Below is a small trained network, with its code and all its weights. Each question gives an input and a target symbol and asks what happens when units are switched off, that is, made to give their printed mean instead of their output.

import numpy as np


def w(rows, s, z=0):
    codes = np.array(rows[::2]) - 128.0
    scale = np.full(codes.shape[1], s)
    scale[-1] = z or s
    return codes * scale


def f(y):
    return y / 2 * (1 + np.tanh(0.7978845608 * (y + 0.044715 * y**3)))


def softmax(a):
    e = np.exp(a - a.max(-1, keepdims=True))
    return e / e.sum(-1, keepdims=True)


def log_softmax(a):
    a = a - a.max(-1, keepdims=True)
    return a - np.log(np.exp(a).sum(-1, keepdims=True))


def net(x, mask):
    ids = ['βγδεζηθλμξστφω'.index(c) for c in x.split()]
    T = len(ids)
    res = E[ids] + P[:T]
    u = 0
    for l in range(3):
        r = res
        for j in range(2):
            rows = slice(4 * j, 4 * j + 4)
            q, k, v = (r @ M[l][rows].T for M in (Q, K, V))
            z = softmax(np.where(np.tri(T) > 0, q @ k.T / 4**0.5, -1e9)) @ v
            o = O[l][rows]
            res = res + np.where(mask[u + j], z, o[:, -1]) @ o[:, :-1]
        u += 2
        y = f(res @ A[l][:, :-1].T + A[l][:, -1])
        res = res + np.where(mask[u : u + 4], y, B[l][:, -1]) @ B[l][:, :-1]
        u += 4
    return log_softmax(res[-1] @ U[:, :-1].T + U[:, -1])


Q, K, V, O, A, B = {}, {}, {}, {}, {}, {}
E = w([
[107,171,99],'β',
[1,42,82],'γ',
[107,172,98],'δ',
[108,173,104],'ε',
[108,171,104],'ζ',
[107,173,101],'η',
[109,172,103],'θ',
[106,174,101],'λ',
[103,184,127],'μ',
[100,193,165],'ξ',
[164,78,173],'σ',
[147,107,207],'τ',
[141,227,221],'φ',
[188,42,135],'ω',
],0.0068)
P = w([
[229,180,89],'0',
[216,174,100],'1',
[193,167,112],'2',
[164,159,125],'3',
[144,149,137],'4',
[121,143,146],'5',
[101,137,159],'6',
[82,129,167],'7',
[63,122,177],'8',
[47,115,185],'9',
[28,112,197],'10',
[18,101,205],'11',
[1,94,209],'12',
],0.0043)
Q[0] = w([
[42,205,79],'L0H0',
[150,19,119],'L0H0',
[94,190,45],'L0H0',
[61,202,184],'L0H0',
[222,70,111],'L0H1',
[165,127,144],'L0H1',
[73,182,134],'L0H1',
[229,4,184],'L0H1',
],0.034)
K[0] = w([
[22,180,114],'L0H0',
[220,64,52],'L0H0',
[54,227,85],'L0H0',
[47,99,212],'L0H0',
[176,163,169],'L0H1',
[145,121,118],'L0H1',
[88,84,119],'L0H1',
[240,250,30],'L0H1',
],0.027)
V[0] = w([
[196,57,219],'L0H0',
[196,71,217],'L0H0',
[87,153,75],'L0H0',
[118,132,115],'L0H0',
[187,2,254],'L0H1',
[131,140,142],'L0H1',
[72,83,128],'L0H1',
[131,106,90],'L0H1',
],0.0082)
O[0] = w([
[73,191,70,43],'L0H0',
[84,188,70,58],'L0H0',
[144,95,164,161],'L0H0',
[128,123,134,134],'L0H0',
[248,174,62,4],'L0H1',
[124,138,125,134],'L0H1',
[184,96,172,128],'L0H1',
[128,106,128,114],'L0H1',
],0.013,0.0025)
A[0] = w([
[128,126,127,129],'L0N0',
[20,109,78,2],'L0N1',
[124,7,83,171],'L0N2',
[128,132,131,113],'L0N3',
],0.012,0.0015)
B[0] = w([
[126,127,128,128],'L0N0',
[254,164,84,249],'L0N1',
[88,159,33,189],'L0N2',
[128,129,131,126],'L0N3',
],0.012,0.0019)
Q[1] = w([
[130,105,146],'L1H0',
[126,102,74],'L1H0',
[87,83,160],'L1H0',
[136,180,118],'L1H0',
[61,50,141],'L1H1',
[195,93,141],'L1H1',
[172,248,93],'L1H1',
[88,213,100],'L1H1',
],0.013)
K[1] = w([
[106,116,130],'L1H0',
[94,168,92],'L1H0',
[96,70,105],'L1H0',
[179,141,145],'L1H0',
[36,155,114],'L1H1',
[141,57,157],'L1H1',
[253,148,132],'L1H1',
[179,202,104],'L1H1',
],0.014)
V[1] = w([
[102,186,61],'L1H0',
[123,133,131],'L1H0',
[144,108,190],'L1H0',
[139,92,128],'L1H0',
[165,87,38],'L1H1',
[184,60,4],'L1H1',
[121,121,145],'L1H1',
[123,137,140],'L1H1',
],0.0038)
O[1] = w([
[82,42,171,67],'L1H0',
[132,144,110,135],'L1H0',
[166,189,76,188],'L1H0',
[125,138,148,122],'L1H0',
[221,139,166,39],'L1H1',
[255,149,187,1],'L1H1',
[91,131,125,146],'L1H1',
[112,123,118,140],'L1H1',
],0.0051,0.00089)
A[1] = w([
[133,114,124,1],'L1N0',
[120,59,30,10],'L1N1',
[126,72,131,143],'L1N2',
[75,246,127,157],'L1N3',
],0.013,0.0045)
B[1] = w([
[114,255,176,37],'L1N0',
[154,241,152,78],'L1N1',
[77,117,112,200],'L1N2',
[177,69,164,252],'L1N3',
],0.024,0.0018)
Q[2] = w([
[210,108,82],'L2H0',
[165,154,219],'L2H0',
[132,106,140],'L2H0',
[177,121,146],'L2H0',
[123,55,95],'L2H1',
[137,162,48],'L2H1',
[114,49,98],'L2H1',
[254,94,80],'L2H1',
],0.032)
K[2] = w([
[206,154,121],'L2H0',
[120,52,70],'L2H0',
[121,139,98],'L2H0',
[155,116,93],'L2H0',
[142,193,158],'L2H1',
[154,140,64],'L2H1',
[135,197,164],'L2H1',
[253,149,126],'L2H1',
],0.036)
V[2] = w([
[122,120,145],'L2H0',
[120,148,73],'L2H0',
[159,148,105],'L2H0',
[123,112,167],'L2H0',
[151,145,249],'L2H1',
[133,128,149],'L2H1',
[169,160,215],'L2H1',
[43,143,182],'L2H1',
],0.013)
O[2] = w([
[131,129,144,169],'L2H0',
[81,151,94,5],'L2H0',
[136,114,67,43],'L2H0',
[146,122,163,217],'L2H0',
[184,167,252,230],'L2H1',
[137,137,149,158],'L2H1',
[199,139,236,153],'L2H1',
[42,147,201,30],'L2H1',
],0.014,0.0025)
A[2] = w([
[99,34,99,177],'L2N0',
[143,149,147,1],'L2N1',
[139,246,101,130],'L2N2',
[88,87,80,68],'L2N3',
],0.014,0.0081)
B[2] = w([
[75,100,61,249],'L2N0',
[92,247,15,135],'L2N1',
[45,146,175,141],'L2N2',
[204,253,215,170],'L2N3',
],0.02,0.014)
U = w([
[109,171,104,126],'β',
[84,168,176,13],'γ',
[108,167,108,128],'δ',
[124,140,122,87],'ε',
[122,138,118,93],'ζ',
[111,149,112,132],'η',
[116,140,117,107],'θ',
[106,153,107,151],'λ',
[67,11,136,255],'μ',
[146,99,254,171],'ξ',
[150,75,44,50],'σ',
[200,86,143,133],'τ',
[167,189,155,108],'φ',
[154,177,57,35],'ω',
],0.0048)

Each question gives the input, a string of symbols that net reads in full, and the target symbol t.
The units are the heads (4 rows each of Q, K, V and O) and the neurons (one row each of A and B). Each row of codes is followed by its name. A weight is (code - 128) times the scale printed after its matrix; where a second scale follows, it is the last column's (O, A, B and U).
mask holds one flag per unit, layer by layer, with each layer's heads first. A switched-off unit (its flag False) gives its mean, the last column of its rows in O or B, instead of its output. The means were averaged over made-up inputs and are rounded, as every weight is.
A unit's drop is (log p(t) with every unit on - log p(t) with that unit switched off) / (log p(t) with every unit on - log p(t) with every unit switched off).
The circuit of an input: a set's keep is (log p(t) with only the set's units on - log p(t) with every unit switched off) / (log p(t) with every unit on - log p(t) with every unit switched off). Starting from the 12 units with the biggest drops (on a tie, the unit counted first), units are removed one at a time, each time the one whose removal leaves the highest keep (on an exact tie, the one counted first), for as long as the keep stays at least 0.8.
circuit, biggest first: the units of the circuit, biggest drop first
unit that matters most: the unit with the biggest drop
top k neurons: the k neurons with the biggest drops, biggest first
heads that matter: for each layer, one digit per head in row order, 1 if its drop is at least 0.15 and else 0, layers parted by /
input μ σ ξ η, target σ: circuit, biggest first => L0H1, L0H0, L0N1, L2H1
input μ σ μ β, target σ: top 2 neurons => L1N3, L1N2
input λ μ θ, target μ: circuit, biggest first => L2N3, L2N1
input β β ω μ μ δ, target μ: circuit, biggest first => L2N3
input μ λ η θ β μ η φ λ ξ γ ξ σ, target σ: circuit, biggest first => L0H0, L0N1, L2H1
input β μ β η ξ η μ δ β β τ δ, target τ: top 3 neurons => L1N3, L0N1, L2N0
input β μ σ μ μ δ τ μ, target τ: top 4 neurons => L1N3, L0N1, L2N0, L1N2
input μ τ φ μ δ σ, target σ: heads that matter => 11 / 10 / 11
input φ φ μ φ θ μ, target φ: circuit, biggest first => L1N3, L2H1, L2N1, L0H0
input β η μ λ ω μ τ ε, target τ: top 4 neurons => L1N3, L0N1, L2N0, L0N2
input β μ μ ω ξ β λ β λ μ ξ μ μ, target ξ: circuit, biggest first => L2H1, L2N0
input σ τ μ φ β, target φ: circuit, biggest first => L2H1, L1N3, L2N1, L0H0
input δ θ ω, target ω: heads that matter => 11 / 01 / 11
input μ μ λ σ ξ, target σ: circuit, biggest first => L0H1, L0H0, L0N1, L2H1
input η δ σ λ μ β β φ δ, target φ: unit that matters most => L2H1
input θ μ τ μ β μ δ τ β η φ, target φ: circuit, biggest first => L2N1, L2H1, L1N3, L0H0
input λ β δ μ μ β ζ β μ μ φ δ, target φ: top 3 neurons => L2N1, L1N3, L2N0
input δ μ μ η μ μ ξ θ, target ξ: circuit, biggest first => L0N2, L2H1, L2N0
input σ μ λ μ β β η β μ λ μ ω ξ, target ω: heads that matter => 11 / 00 / 11
input δ λ μ ξ μ ε, target ξ: circuit, biggest first => L0N2, L2H1, L2N0
input ξ σ μ μ, target σ: top 2 neurons => L1N3, L1N2
input γ ξ δ τ λ μ β μ ω τ μ δ ξ, target ξ: circuit, biggest first => L2N0, L2H1
input ξ η γ μ η ξ ζ ω γ δ λ γ, target γ: circuit, biggest first => L0N2, L1N1, L2N2
input ξ μ ζ η θ τ μ ξ, target τ: unit that matters most => L0H1
input μ β φ β μ μ ζ μ ξ μ β, target ξ: circuit, biggest first => L2H1, L2N0
input φ β τ μ μ μ β, target μ: heads that matter => 10 / 00 / 10
input μ η η ζ δ δ λ ξ β μ μ ζ, target μ: top 2 neurons => L1N3, L0N2
input μ β μ δ λ φ λ λ, target φ: top 4 neurons => L0N1, L2N1, L1N3, L1N2
